Below are the code and all the weights of a small trained network. Each question names an input and a target symbol and asks about switching units off, where a switched-off unit gives its printed mean instead of its output.

import numpy as np


def w(rows, s, z=0):
    codes = np.array(rows[::2]) - 128.0
    scale = np.full(codes.shape[1], s)
    scale[-1] = z or s
    return codes * scale


def norm(h):
    return h / np.sqrt((h * h).mean(-1, keepdims=True) + 1e-5)


def f(y):
    return np.maximum(y, 0)


def softmax(a):
    e = np.exp(a - a.max(-1, keepdims=True))
    return e / e.sum(-1, keepdims=True)


def log_softmax(a):
    a = a - a.max(-1, keepdims=True)
    return a - np.log(np.exp(a).sum(-1, keepdims=True))


def net(x, mask):
    ids = ['ΔΦαβγελξσψ'.index(c) for c in x.split()]
    T = len(ids)
    res = E[ids] + P[:T]
    u = 0
    for l in range(2):
        q, k, v = (norm(res) @ M[l].T for M in (Q, K, V))
        z = softmax(np.where(np.tri(T) > 0, q @ k.T / 2**0.5, -1e9)) @ v
        res = res + np.where(mask[u], z, O[l][:, -1]) @ O[l][:, :-1]
        u += 1
        y = f(norm(res) @ A[l][:, :-1].T + A[l][:, -1])
        res = res + np.where(mask[u : u + 4], y, B[l][:, -1]) @ B[l][:, :-1]
        u += 4
    return log_softmax(norm(res)[-1] @ U[:, :-1].T + U[:, -1])


Q, K, V, O, A, B = {}, {}, {}, {}, {}, {}
E = w([
[154,94,141,75],'Δ',
[184,147,3,34],'Φ',
[69,98,20,120],'α',
[118,135,154,87],'β',
[91,152,185,156],'γ',
[136,143,208,196],'ε',
[130,147,178,146],'λ',
[105,235,51,50],'ξ',
[106,116,81,89],'σ',
[81,112,183,97],'ψ',
],0.0037)
P = w([
[89,213,103,254],'0',
[80,184,111,255],'1',
[79,187,112,251],'2',
[84,180,108,253],'3',
[76,181,110,254],'4',
[74,187,113,252],'5',
],0.00088)
Q[0] = w([
[131,108,52,7],'L0H0',
[108,115,253,192],'L0H0',
],0.0041)
K[0] = w([
[3,230,52,200],'L0H0',
[214,68,195,57],'L0H0',
],0.0051)
V[0] = w([
[142,5,124,46],'L0H0',
[204,44,195,63],'L0H0',
],0.0013)
O[0] = w([
[6,237,157,6,29],'L0H0',
[28,176,171,202,7],'L0H0',
],0.0018,0.0011)
A[0] = w([
[115,144,3,70,253],'L0N0',
[200,155,110,148,158],'L0N1',
[116,185,122,164,164],'L0N2',
[116,104,151,84,184],'L0N3',
],0.0044,0.0018)
B[0] = w([
[81,110,254,162,255],'L0N0',
[148,60,151,78,148],'L0N1',
[88,86,96,93,173],'L0N2',
[149,111,74,144,155],'L0N3',
],0.0037,0.0044)
Q[1] = w([
[5,138,55,73],'L1H0',
[161,35,183,96],'L1H0',
],0.003)
K[1] = w([
[133,3,68,2],'L1H0',
[47,247,122,193],'L1H0',
],0.0024)
V[1] = w([
[250,205,118,242],'L1H0',
[138,232,62,164],'L1H0',
],0.0014)
O[1] = w([
[32,183,144,38,8],'L1H0',
[9,144,223,37,60],'L1H0',
],0.0013,0.0017)
A[1] = w([
[164,152,67,251,177],'L1N0',
[11,71,202,180,172],'L1N1',
[27,186,29,51,3],'L1N2',
[178,138,222,252,64],'L1N3',
],0.002,0.0011)
B[1] = w([
[46,100,95,3,171],'L1N0',
[221,115,60,141,254],'L1N1',
[166,33,184,118,135],'L1N2',
[149,229,92,36,182],'L1N3',
],0.0029,0.003)
U = w([
[221,225,56,37,4],'Δ',
[36,77,30,7,74],'Φ',
[220,200,183,208,37],'α',
[198,73,33,217,68],'β',
[138,109,114,134,65],'γ',
[62,200,196,57,150],'ε',
[101,197,27,180,234],'λ',
[79,90,234,186,192],'ξ',
[149,84,216,77,199],'σ',
[42,47,85,198,168],'ψ',
],0.011,0.0029)

Each question gives the input, a string of symbols that net reads in full, and the target symbol t.
The units are the heads (2 rows each of Q, K, V and O) and the neurons (one row each of A and B). Each row of codes is followed by its name. A weight is (code - 128) times the scale printed after its matrix; where a second scale follows, it is the last column's (O, A, B and U).
mask holds one flag per unit, layer by layer, with each layer's heads first. A switched-off unit (its flag False) gives its mean, the last column of its rows in O or B, instead of its output. The means were averaged over made-up inputs and are rounded, as every weight is.
A unit's drop is (log p(t) with every unit on - log p(t) with that unit switched off) / (log p(t) with every unit on - log p(t) with every unit switched off).
The circuit of an input: a set's keep is (log p(t) with only the set's units on - log p(t) with every unit switched off) / (log p(t) with every unit on - log p(t) with every unit switched off). Starting from all 10 units, units are removed one at a time, each time the one whose removal leaves the highest keep (on an exact tie, the one counted first), for as long as the keep stays at least 0.8.
units of the circuit, in order: the units of the circuit, biggest drop first
most important unit: the unit with the biggest drop
k most important neurons: the k neurons with the biggest drops, biggest first
top k neurons in layer l: the k neurons of layer l with the biggest drops, biggest first
drop when u is switched off: that unit's drop, to one decimal
input Φ Φ Δ λ, target λ: top 2 neurons in layer 0 -> L0N0, L0N2
input ξ λ ε ξ α ψ, target β: top 2 neurons in layer 1 -> L1N1, L1N0
input ξ λ β β Δ β, target β: units of the circuit, in order -> L0N0, L1N3
input α ψ Δ ψ, target ψ: most important unit -> L0H0
input σ σ α γ Δ λ, target λ: 3 most important neurons -> L0N0, L0N2, L1N1
input λ ξ β, target Φ: 2 most important neurons -> L0N0, L0N1
input Δ β β Δ Φ, target σ: 2 most important neurons -> L0N0, L0N1
input σ λ β, target Φ: 2 most important neurons -> L0N0, L1N1
input Δ Φ β, target β: 4 most important neurons -> L0N0, L1N0, L1N3, L1N2
input Φ β ψ, target β: drop when L0N0 is switched off -> 0.9
input Φ Φ σ σ, target ξ: drop when L0N3 is switched off -> 0.0
input Φ Φ ξ, target ε: drop when L0N0 is switched off -> 0.2
input γ ξ Δ ψ, target ψ: drop when L1N1 is switched off -> 0.3
